Each row is followed by roughly how far along a hidden order it lies, from 0 to 30. A new part has a new order.
24.0  21.5  -29.6  -12.8  -34.5  37.6  36.0  -4.9  -28.9  -35.0  19.9  -3.2  -21.1  48.8  -0.1  6.8  -14.2  8.1  7.6  -4.6  -23.2  38.5  -19.5  -66.2  -37.7  -28.9
13
12.3  -70.3  -5.9  -0.3  -25.8  0.7  38.9  -50.8  27.5  14.9  -25.9  -20.8  2.5  41.3  -33.9  -84.2  -10.7  -31.9  14.1  30.8  1.2  -80.9  7.2  19.6  37.8  36.2
20
-4.1  -33.0  11.6  3.3  -69.1  55.9  40.4  -30.6  -6.9  -6.6  -1.9  -12.3  -0.6  93.8  20.3  1.4  -22.5  22.8  -0.4  -16.8  3.3  53.9  7.4  -14.0  25.0  -8.1
26
-32.7  -4.2  -30.7  -10.2  38.3  -53.9  -4.4  11.8  -10.2  83.2  -30.2  -7.9  14.8  -54.0  -68.2  -28.2  -10.8  -82.7  15.7  29.6  3.4  -94.8  -11.5  13.4  14.7  12.8
0
-13.7  -27.9  21.8  1.8  -0.2  -14.6  -42.3  -8.0  16.4  17.3  -7.2  -11.1  20.7  -2.0  -7.8  -13.9  6.6  13.3  2.0  -18.1  -10.2  -17.8  -26.0  17.1  50.4  -5.9
23
1.1  -20.6  40.5  -2.7  38.3  -26.9  -58.1  2.9  52.0  -3.6  -2.9  -21.2  -6.7  -46.9  -11.9  -28.2  21.8  21.8  -19.3  -12.4  -22.1  -15.0  -15.7  22.9  51.7  -5.2
29
32.6  -21.6  17.8  -7.6  -39.0  68.0  26.7  -11.2  7.5  -45.5  25.6  -20.0  -21.2  37.7  20.3  14.8  -1.1  57.7  -7.3  -19.1  -41.9  66.1  -9.1  -56.3  0.1  -34.1
30
-24.7  14.4  -25.0  -6.2  53.0  -47.4  -21.1  15.1  -9.4  63.1  -16.6  0.2  15.9  -57.6  -50.4  -16.3  0.7  -62.7  15.4  21.8  -5.8  -82.4  -20.5  8.6  6.3  -0.7
1
1.9  7.0  -66.3  6.4  -36.1  42.4  58.8  -7.2  -58.2  4.5  13.0  24.7  11.8  58.5  17.4  19.1  -19.0  -26.5  28.8  6.8  8.8  6.6  11.6  -35.1  -53.8  -1.5
2
-42.4  9.3  -6.3  21.0  -6.7  -20.8  -10.3  -2.5  -16.2  21.7  -21.6  26.2  42.9  34.6  14.7  4.2  -12.8  -8.3  15.1  -7.9  36.2  11.2  2.0  55.7  10.3  11.7
10
-12.5  -3.9  -25.2  20.0  3.2  -33.8  18.7  -12.1  -4.4  36.0  -28.5  17.8  24.0  14.5  -7.8  -49.4  -18.4  -46.2  21.9  26.1  28.3  -65.9  12.1  42.9  13.9  36.9
4
57.1  -1.0  -1.2  -17.0  -9.7  41.9  25.8  -5.8  14.8  -47.1  8.5  -21.5  -45.7  -0.3  -2.7  -21.7  5.4  27.7  -5.2  6.5  -44.9  7.5  -7.5  -62.6  -7.3  -16.6
21
-59.6  -36.4  -19.9  2.8  -19.9  -13.3  3.8  -15.3  -20.0  47.3  -28.6  -1.0  38.1  6.4  -36.8  -18.1  -28.1  -34.3  21.2  -2.4  15.7  -46.6  -13.8  37.1  50.1  6.2
11

Part 2:
0.7  -0.8  -1.8  0.6  -1.7  3.2  -6.9  5.1  3.4  4.1  3.7  29.8  17.6  69.7  69.0  35.5  65.8  25.4  22.9  7.5  11.0  0.5  5.1  -3.0  2.1  1.9  1.0  -5.6  -0.8  1.7  -0.2  -2.6  0.2  -1.9  2.4  -4.2  9.5  -1.4  -13.1  3.1  6.1  5.1
5
3.9  -3.7  2.0  3.6  14.4  10.5  47.1  8.9  25.4  60.4  15.9  37.7  18.2  83.8  29.1  10.7  8.0  3.1  -4.5  3.6  0.0  -1.9  -0.2  -3.2  -0.5  3.2  0.6  3.4  1.6  -0.1  1.5  4.2  -2.2  11.4  0.2  -4.7  1.7  -1.6  -3.1  -2.1  -12.0  -3.5
0
10.1  4.0  11.0  15.4  46.2  28.0  99.9  22.6  25.8  57.5  7.9  25.3  8.0  35.9  18.9  -9.4  -5.6  2.7  -9.1  2.4  0.2  -3.8  -1.2  -3.1  -2.1  6.4  1.0  8.7  2.9  -3.9  3.9  12.6  -7.5  20.8  -2.7  -6.9  8.3  2.2  18.3  -5.0  -11.9  -5.4
1
9.3  27.0  15.8  20.7  39.5  22.7  83.8  22.0  12.8  10.7  6.2  7.8  1.0  -14.8  -24.4  13.1  4.9  1.0  14.7  -1.8  0.5  3.1  -7.1  11.3  -0.2  -4.5  -1.4  8.5  -1.7  0.2  -0.2  -8.9  3.9  -7.8  -4.1  11.9  -26.2  6.6  9.7  4.3  11.9  9.9
6
20.4  47.8  12.9  9.7  21.4  3.4  -3.3  6.0  -5.3  -38.0  4.1  1.2  -1.3  -52.5  -32.3  35.6  12.0  0.6  14.3  -4.0  -0.1  11.8  -6.2  16.1  2.9  -11.4  -5.4  4.0  -5.2  3.7  -3.0  -21.8  9.9  -28.6  -3.7  26.6  -27.4  12.1  34.0  25.9  54.4  50.9
17
-7.1  1.8  11.2  -3.2  18.1  3.3  -8.7  -1.5  1.3  9.4  3.5  4.0  8.5  48.7  16.0  34.9  59.2  32.5  28.2  26.3  28.8  9.5  2.0  24.1  -1.2  -1.7  -0.4  18.3  -1.0  -2.9  3.8  1.9  1.2  6.0  -5.1  10.9  -32.6  11.4  23.1  3.7  -2.1  -12.6
15
31.7  18.8  -4.7  3.7  -7.1  0.1  -14.5  2.3  -3.8  -10.9  -4.0  -2.9  -0.7  0.3  13.3  -25.4  -3.4  2.2  -1.9  0.2  -3.2  0.2  4.5  -17.6  1.7  1.8  1.8  -21.5  -0.1  1.7  -2.6  3.9  -0.3  6.0  3.1  8.2  41.4  17.5  39.3  23.5  35.9  53.8
30
45.9  30.1  0.1  12.9  0.8  7.0  -11.2  4.9  0.0  -9.9  -4.9  -5.7  -0.8  5.9  22.5  -9.7  -4.3  -2.2  -9.1  4.5  -3.5  -1.3  7.2  -16.9  0.9  5.7  2.5  -17.6  0.3  2.4  -2.9  1.9  -3.2  3.5  7.4  -5.0  63.0  3.0  31.5  31.7  37.4  62.0
24
